Each row of numbers belongs to one of the nodes below and depends on some of the facts about them. Some rows are named. Which node is each other row?

Known rows:
staba: [  8  -2   5 -13 -19  11   1   1   4   4 -15   3  10  -3  12   2   7 -14
   0 -11  -7   4  16   1  -1   6  -1  -8 -12  -8  -2   1   2   9  -8  -5
 -24  -1 -13   3 -22  15   2]
zufek: [ -5  12  -9   0  28  10  13  19   1   0   3  -6 -12   3  14  -1 -15  -3
  18  -4  -8 -20  -1 -15  15 -16  22  13  -1   6  23   3  23   8  19  18
   0  -1  12 -16  16   8   1]
balar: [  3   4  -7   3   7  -3  -4  -9  -5  -6   0   0   3  10   1  -1  -9  10
  -1  -1   0  -7  -8 -10   5  -7   5   0   1  -9  10   1   5  -5   3   5
  -8  -5   8 -13  13   4   1]
pegum: [  0  -8   2 -10 -17  19   4   8  -1   8 -13   0  11  -4  11   6  10 -18
   8  -7   0   3  21   4  -4   7  -9  -2 -13  -1  -1  -2   1   7  -6  -9
  -4   1 -19   8 -23  11   6]
grava: [ -6  -6  -5  -5  -2   7  -6   4  -7 -11 -17   6  14  16 -12  -4   1  -5
  27 -10  12 -16   4  14  -3 -14  -4   8   1   8  17   8  17   6   9  -2
 -19  11  -5  -4   7  -4   9]
grutril: [ 19   0   7   5 -26  -8  11  -7   6  -1   4  -2 -14   4  -4   8  21   5
 -17 -14 -27  24   2   7   5  -4   5   2  -2   5 -12 -18  -4   3  -6  -4
  10   7  16  30 -22  10  -3]
trituflum: [  8   0  17   1 -16  -8   5   7   6  -4  12   0 -21 -16  -8   7   8   7
  -9  -6 -21  24  -6  10   7  -3  11  -7   6   8 -12  -4  -5  -5  -1  -5
  14   3  18  29  -4   2  -9]
nonu: [-12   0  -7   8   9  -8 -30  -2 -16  -7   1   6   3   5  -8  -7 -12  -1
   3  11  25  -7   0   0   1  -6  -8   6   4  -5   8  -8  -9  -1   1   6
  -3 -19  -6 -17  15 -27  -9]
plufan: [  0  -1   7  10 -17  -7  17   4   0  12   6  -2 -13  -1  -7   4  20  -1
  -2  -5 -14  24  -3  10   1   8   8   2   9  17 -20  -3  -5  -5  -1 -12
  26  24  11  31 -20   4   1]
gile: [ -7  -4  12 -15  -8  12  -7  19   2   2  -1   4   1 -29   8   3  -3 -12
   9  -3   2   3  10   3   1   3   2 -13  -2  -6  -2  10   0   1   0 -12
  -9  -6 -15  -1  -3   2  -1]
zopel: [  3   1  14   3 -20  -3   3  12   2   2   9  -1 -24  -7  -8   0  11  -3
   0   0 -16  20   0  12   9   3   3  -1   7   6 -14  -6  -4   1  -3  -7
  10   9  19  27  -2  -3  -9]
foplom: [  3  -3   0   2  -5   7  10  -4  -1  19  -2  -6   9 -15  12  -5  11  -9
  -9  -1  11   4  10  -1 -13  19 -13  -6  -5  -1 -18   1 -10   2  -3 -11
  -1   8 -12  -2 -17   1  10]
triklel: [ -7   0  -1  -9  28  -5  -7   7   2 -19  -2   4  -5   2 -14  19 -26 -11
  20  15  15  -3 -13   7  -1 -11   3   4  -3  10  21  14   4  -2   1  15
  -9   5 -14 -15  10   0 -12]
stolos: [  1  -4  -4  -5   2  -6 -14  -4  -1 -24  -3   4  11  11   1   0  -3   7
  14  13   4  -4 -15  -3  -3   2   1  -3   3  -8   0   0  16  -5   1   5
 -12 -19   9 -10  10   1  -4]
gidrus: [  6 -10   8 -12 -21   7  11   0   9   8 -12   2  23  -4   8   8   1  -3
 -18  -2 -15   6  10   1 -11  16   7 -17  -5 -15 -13   6  -8  -3 -16 -10
   6  -8 -21  13 -25  17   3]
plesku: [ -2  -6 -11   8   8  -6  -5  -8  -2 -19   2  -3  15   8   2   0  -1  12
   4  17  10   0 -16  -7  -9   9  -4  -4   5  -6  -5  -4   9 -12   1  -2
  11 -12   7 -11   8  -3   1]
zegobam: [-10  -4  -7  -3   2   9  -1   5  -4  -7 -12   1  12  22   2   7  -4  -5
  23   0  -3  -8  -2  -2   3  -6   9   6   0   2  11   4  13  -2   2   6
  -9  -4   0  -8   4   9   3]
libro: [ -3  14   0  -7  19  10  15   6   7   2  -3  -1  -9   7   3  -6 -18  10
   6  -8 -13 -25  -8  -9  15 -20  14   4   3  -1  20  22  12   8  10   8
 -16  11  13 -10  23  17   7]

Some facts about the nodes:
τ: is of sort; χ: uses; α: is directly part of
{balar betur bradrir brazuk bristuban bruflus drilak drubrer dulel fekuza fetu gregris grerar gripek gutris kibre kubre kugrer libro pladan plesku potre pufem skimustum skopos stino stolos taskunal tomam vova zakan zegobam zevari zufek} τ c
{biplek bisti brastadrom dreke dufler flimus flimuskin fozes fubis gino gofil grama grava grumuk gruse ketim klutru mitapil nonu pagas pitar pobodrik rabesir rato sedrek stepum sutre tovon tridruflor triklel trusim vadrim vibi zakoges ziklos} τ a
{bragrer bratok briskar briskester dakis drasek drestabrur drigranom dritel dutok foplom foteber gerun gidrus gile gragrir lalir levas liskil mekes meplor muviri nadres neplagrik pedur pegum peskan redom roklo staba stibres stoflir truvi vulo zedra zigrom} τ b
betur χ zegobam pegum grava staba
bratok χ redom bragrer gregris
drasek χ zakan fetu druvum klasku biplek foplom
dreke χ foteber drubrer miskim
drigraskon χ dufler briskar biplek kudron
drilak χ fubis ratrur bristuban
dulel χ fubis
flimuskin χ grutril gripek gutris staba
fozes χ vova klasku bisti
goflaster χ gutris flimus zedra
grerar χ liskil bruflus dritel gino brazuk zedra
gruse χ brebam mitapil
kibre χ redom pugre
kugrer χ bruflus sedrek
mekes χ gerun grama
nonu χ brebam roklo pugre pobodrik
plesku χ zakan klasku meplor
potre χ sutre drigranom ketim
rabesir χ libro gofil pufem
stepum χ druvum drigranom vibi
stibres χ dritel pegum klasku gidrus nadres
stimil χ klasku pitar plufan flimus bradrir
stoflir χ trusim ratrur peskan
stolos χ bruflus vadrim
tomam χ flabus pedur biplek plufan
truvi χ grumuk vuplefom
vulo χ zufek libro tridruflor ratrur
zevari χ miligel libro
zigrom χ taskunal pedur vadrim kubre
ziklos χ flabus drigranom tovon
{balar brazuk bruflus} α trituflum
{betur pobodrik truvi zevari} α podem
{biplek dreke grava tridruflor vadrim zakoges} α kipulok
{bisti gragrir nonu pitar} α pozo
{bradrir flimus gregris neplagrik stepum triklel trusim} α miskim
{bragrer briskester dulel libro staba} α ratrur
{brastadrom dakis drasek sedrek} α zopel
{bratok bristuban foplom mekes sutre} α goflaster
{briskar dritel pufem taskunal} α pugre
{drestabrur skimustum stibres} α plufan
{drigranom pegum peskan redom} α stuzu
{drilak plesku rabesir} α vuplefom
{drubrer dutok vulo} α pogrer
{dufler gerun} α kudron
{fekuza kugrer meplor} α drigraskon
{fetu mitapil} α klasku
{flimuskin foteber gile ketim tovon} α flabus
{fozes gino gruse pedur} α grutril
{fubis kibre levas liskil zigrom} α sulodrir
{gidrus gofil grama potre rato ziklos} α miligel
{grerar gripek kubre muviri pladan zufek} α mupor
{grumuk pagas vibi} α vate
{gutris zegobam} α flamulon
{klutru stino stoflir tomam} α salel
{lalir nadres skopos vova zedra} α brebam
{roklo stolos zakan} α soklo

Which node is each row?
No name comes twice in this set of rows, the named rows included.
[ -4  -3  17  -4 -24   3  -3  14   2   0   7   1 -28  -9 -14  -4  17  -5
  14  -5  -5  16   3  20  18  -3  -5  -3   9   9  -8   2   1   6  -3 -14
  -9  18  19  28   4  -9   0] | kipulok
[-11   4  -4  -2  17   6  12   9   5   4  -4   1   2   7  -5  -1 -17   0
   9  -4  -3 -22   4   3   3 -19  10  11   3   8  23  16   7   7  12   6
   3  10  -5  -8  12   2   2] | fubis
[ 13  -6   4  -9   9  -2  -5 -11  11  -7   9 -10 -10 -18   8  18   1  -2
 -20   1  13  10   6  -5  -5   2 -17 -13 -22  -5   2  -3 -20   2 -10  10
  -9  -4 -22  -4 -15  11  -3] | neplagrik
[ -5  -6  -5  13   8  -7  -1 -12   0  -4   4   0  16  10  -3  -6 -10  23
 -19  17   6 -11 -15 -13  -9  14   3 -10   9 -17 -10   3 -12 -12  -9   2
  21 -16   4 -11  14  -8  -3] | potre
[  3  -1  13   9 -15 -11  -1   4   2  -2  17  -2 -23 -14  -8  -9  12   1
  -2  20   3  22 -10  10   1  18  -9  -6  16   2 -29 -10   0  -2  -9 -18
  17   1  25  21   1 -16  -9] | drigraskon
[-14 -11 -10  16  12  -5   4  -7   0   2   2   4  23  10 -11  -4  -9  13
 -23  22  13 -14  -8  -4 -21  14  -1  -2  12  -8  -8   0 -13 -16  -6  -3
  40 -11  -9  -3   6 -20   1] | ziklos
[-11  -2  -4   3  14  -6  -8   2  -6 -20   5   4  10  -1  -2   0  -4  11
  12  22  12   0 -22  -5 -15  14  -1  -8  12  -2  -8   3  10 -11   5  -8
  13 -11  11 -13  17  -7   0] | tomam
[ -4  -8 -10  10  33 -15  -3 -14   8 -17  13  -7   2   2 -10  16 -12  11
  -8  23  28  -2 -19  -3 -19   2 -12  -2  -4  11   4  -6  -6 -13   2  14
  27   1 -15 -15   3  -9  -5] | stepum
[  3   6  -6   3  13 -10   5 -18  -2   8  -7   5  14   9  -8 -19   0  10
  12 -11  15  -7 -14   8 -15   1  -4   5   8  14   0  23   5  -6  16  -8
 -20  30   2 -11   9   2  15] | biplek

Now the same nodes, written a new way:
Some rows with their names:
nadres: [  6   4  13 -13  22 -25   3   1  17  -8 -14 -15 -12  19   2  -6 -25   5
   2   0   5  12 -17   5   0   8  -8   6  21  -1   6  26   7   4 -18  -4
  22   8  16]
mekes: [  0 -16  20 -17  34 -21   3  -4  21  -1  -4  -5  -3  16   3  -9  -1   0
  -3 -18   2  10 -17   2  -9  26 -24  -9  14  -1   5  24   8  16 -20  -5
  17   1   6]
gino: [  2  16   4   3   1   2   5  -8 -28   2  40 -19 -11 -11   2  22  26  20
   5   6  10 -12  17  18  18 -14 -10  -1  -3   7   5 -14   6  -1  -3  10
  -7  -8   8]
fozes: [ -6   5   6  -1   7  22   2 -12 -27  -4  42 -22  -9   4  11  23  31  17
   3  -8   5 -12  15  23  13 -12 -23  -1 -12   9   4 -12   2  11  -2  12
   0  -4   7]
gerun: [  3  -5  19 -16  29 -23   2   0  23  -1 -11   1  -3  12   1 -10 -24   1
  -2 -11   4  10 -17  -2  -9  22 -14 -12  18   1   5  25   9   4 -20  -9
  14  -6  12]
drestabrur: [  0  -6  18 -16  26 -23   2  -2  22  -3 -10  -2  -3  15   2  -8 -18   0
  -2 -12   2  11 -17   0  -9  24 -19  -6  13   2   5  26  10   9 -19  -7
  15  -1  10]
pitar: [ -2  15   1   0   2  14   2 -10 -29  -4  34 -21 -11  -5   4  23  20  17
   5   3   8 -12  18  18  14 -19 -14  -5  -2   8   2 -14   1  -4  -3   8
  -1 -12  13]
briskester: [  0  -6  19 -16  29 -24   3  -2  19  -4 -10  -2  -3  15   2  -9 -15   0
  -2 -13   1  10 -16   1 -10  24 -21  -6  18   1   4  26   8   9 -20  -7
  15  -2   9]
staba: [  8   7  14 -14  21 -25   4   3  17  -5 -12 -11 -12  17   1  -7 -22   7
   2   1   5  12 -17   3   4  15  -5   7  24   0   6  25   8   3 -20  -4
  18   5  13]
tomam: [  1 -27 -18  20  -9  26   3  14 -17 -13  -6   0 -14  -2  29  -4  -2 -21
   2 -11  -4   1   1  -5 -13 -39  -5   8  12   7  20 -12  -8 -17 -18  14
 -11  39   4]
balar: [  3 -25 -17  22 -12  12   7  15 -16  -7  -6  23  -9 -24  25  -6  -4 -19
   2  -9  -3  -5   4  -7 -13 -31  -4   5  18  11  20 -22  -1 -21 -23  12
 -16  25  -1]
drilak: [ -2 -26 -17  29 -25  20  12  14 -18  -4 -17  32  -8 -22  29   1  11 -22
  -1 -15 -10 -11  -6  -8 -16 -24 -13  15   9  14  18   7  -5 -11 -23  14
 -16  25  -7]
dakis: [  0  -5  19 -16  27 -22   3  -2  22  -3 -12  -3  -3  16   2  -8 -18  -1
  -2 -13   2  11 -18   0 -10  25 -19  -7  15   2   4  25   9   9 -19  -8
  15  -1  10]
kudron: [ 15 -13   2  -1 -23  19  10  -1  -5 -12   0 -13 -14 -31  18  -7 -11   5
   6   9 -11  13  13  -3  -2  20 -21  14   2  12   2  -1 -10   2  -5 -11
   1  -4   7]
ratrur: [ 13   5   3  10 -34   7  20  -2 -11  -3 -17  16 -10 -40  15  -2  -1   4
   5   7 -15   7   6  -6  -5  44 -28  23   4  15  -1  15 -13   6  -9 -11
  -8 -15  -3]
stimil: [ 14 -20   4   0 -21  24  10  -2  -4 -11  12 -21 -17 -21  26  -3  21   5
   5   6 -11  13   3   6   6  23 -23  23 -10  11   4   3  -3  20  -5  -5
   1  16  -2]
trituflum: [ 15 -16   8   1 -22  14  13  -1  -3  -5  11  -5 -10 -36  14  -8  11   4
   5   4 -11  11   8  -3   0  33 -24  16  -3  12   4  -5  -3  12  -7 -10
  -9  -3  -3]
flabus: [ 16 -13   1  -3 -23  19  11  -2  -8 -13  -2 -15 -16 -31  16  -6 -16   7
   7  10 -11  13  13  -3  -3  13 -21  14   9   9   2   1 -14  -2  -4 -12
   3  -8  11]

Which node is each row?
No name comes twice in this set of rows, the named rows included.
[ -8  11  10   6  -8  20   8 -15 -30   9  30  -4  -2 -16  12  24  32  14
   0 -14   1 -18  13  14   4  11 -31  -2 -12  14   0   7   3  17  -3  11
  -7 -14  -4] | rabesir
[ -2   4   7   1   9  11   5 -11 -29   3  45 -20  -9  -1   7  23  36  17
   4  -6   7 -12  13  24  18  -7 -22   5 -10   7   6 -14   5  15  -3  14
  -7  -1  -1] | flimuskin
[ 13 -23 -19  25 -16   1   7  17 -17  -9  -9  16 -16 -22  23  -4 -19 -13
   6   5   2  -1   5  -7  -4 -36  11  11  27   8  20 -17  -1 -26 -22  13
 -15  28   5] | bruflus
[  8 -26 -17  23  -8   8   7  16 -16  -6  -3  30  -8 -31  22  -8  -9 -16
   3  -9   0  -6   6  -9 -12 -32   1  -6  25   8  20 -24  -1 -25 -23   9
 -16  16   1] | drubrer
[  5 -24 -18  24 -14  12   7  15 -21 -12 -12   9 -16 -11  26  -4 -18 -15
   5   0  -3  -1   5  -6 -10 -38   3  13  25   8  19 -15  -9 -26 -21  12
 -13  29   8] | vova
[ -2  10  17 -11   5 -24   7  -3  16   1 -25  13  -3  12   5  -5 -26  -3
  -3 -11  -2   7 -18  -3 -13  32 -23   2  18   7   0  26   7   8 -19  -7
  18 -11  10] | peskan
[  7 -26 -19  25 -11  13   7  16 -16  -8   2   4 -15  -8  29  -2  16 -17
   3  -6  -2   0  -6  -2  -1 -35   1  20   9   9  21 -14   1 -12 -22  16
 -14  45  -4] | betur
[  2 -19 -18  29 -29   5  14  15 -20  -5 -22  41  -9 -30  25   0 -17 -18
   3  -4  -8 -12   1  -8 -17 -27  -6  13  28  13  16   8 -12 -24 -23  11
 -16   9   1] | libro
[  2   3  14 -15  21 -21   0   0  18 -10 -18 -16 -10  20   5  -7 -36   2
   1  -3   4  12 -17   3  -7   6 -10   0  17   2   4  25   7   1 -15  -8
  24   2  18] | meplor
[  0 -24 -17  28 -24  15  12  15 -21  -5 -16  33  -8 -22  29  -1   5 -20
   0 -14 -10 -10  -3  -7 -16 -24 -13  14  18  12  18   4  -9 -16 -23  14
 -16  21  -5] | dulel
[  1   0  14 -15  26 -19   1  -2  15 -11 -18 -15  -9  20   5  -8 -35   1
   2  -6   3  12 -15   3 -10   3 -15  -3  22   0   3  26   3  -2 -15  -8
  27   1  19] | foplom
[  4 -10  19 -17  33 -25   3  -2  20  -1  -7   4  -3   9  -1 -10 -20   2
  -1 -13   5  10 -17  -2  -9  20 -17 -14  25  -2   5  25   8   3 -20  -9
  14  -9  12] | foteber
[ 18  -8  -1   0 -26  18  11   0  -6 -12  -2 -17 -17 -30  16  -5 -12   7
   7  13  -8  13  12  -1   2  13 -14  19   5  11   3   1  -9   1  -4 -10
   1  -3  10] | plufan
[  1  13   6   2   3   4   4  -9 -28   3  41 -16  -9 -14   1  22  26  20
   5   2   9 -13  17  17  16 -13 -13  -6  -4   7   5 -16   4   0  -3   9
  -6 -13   7] | sedrek

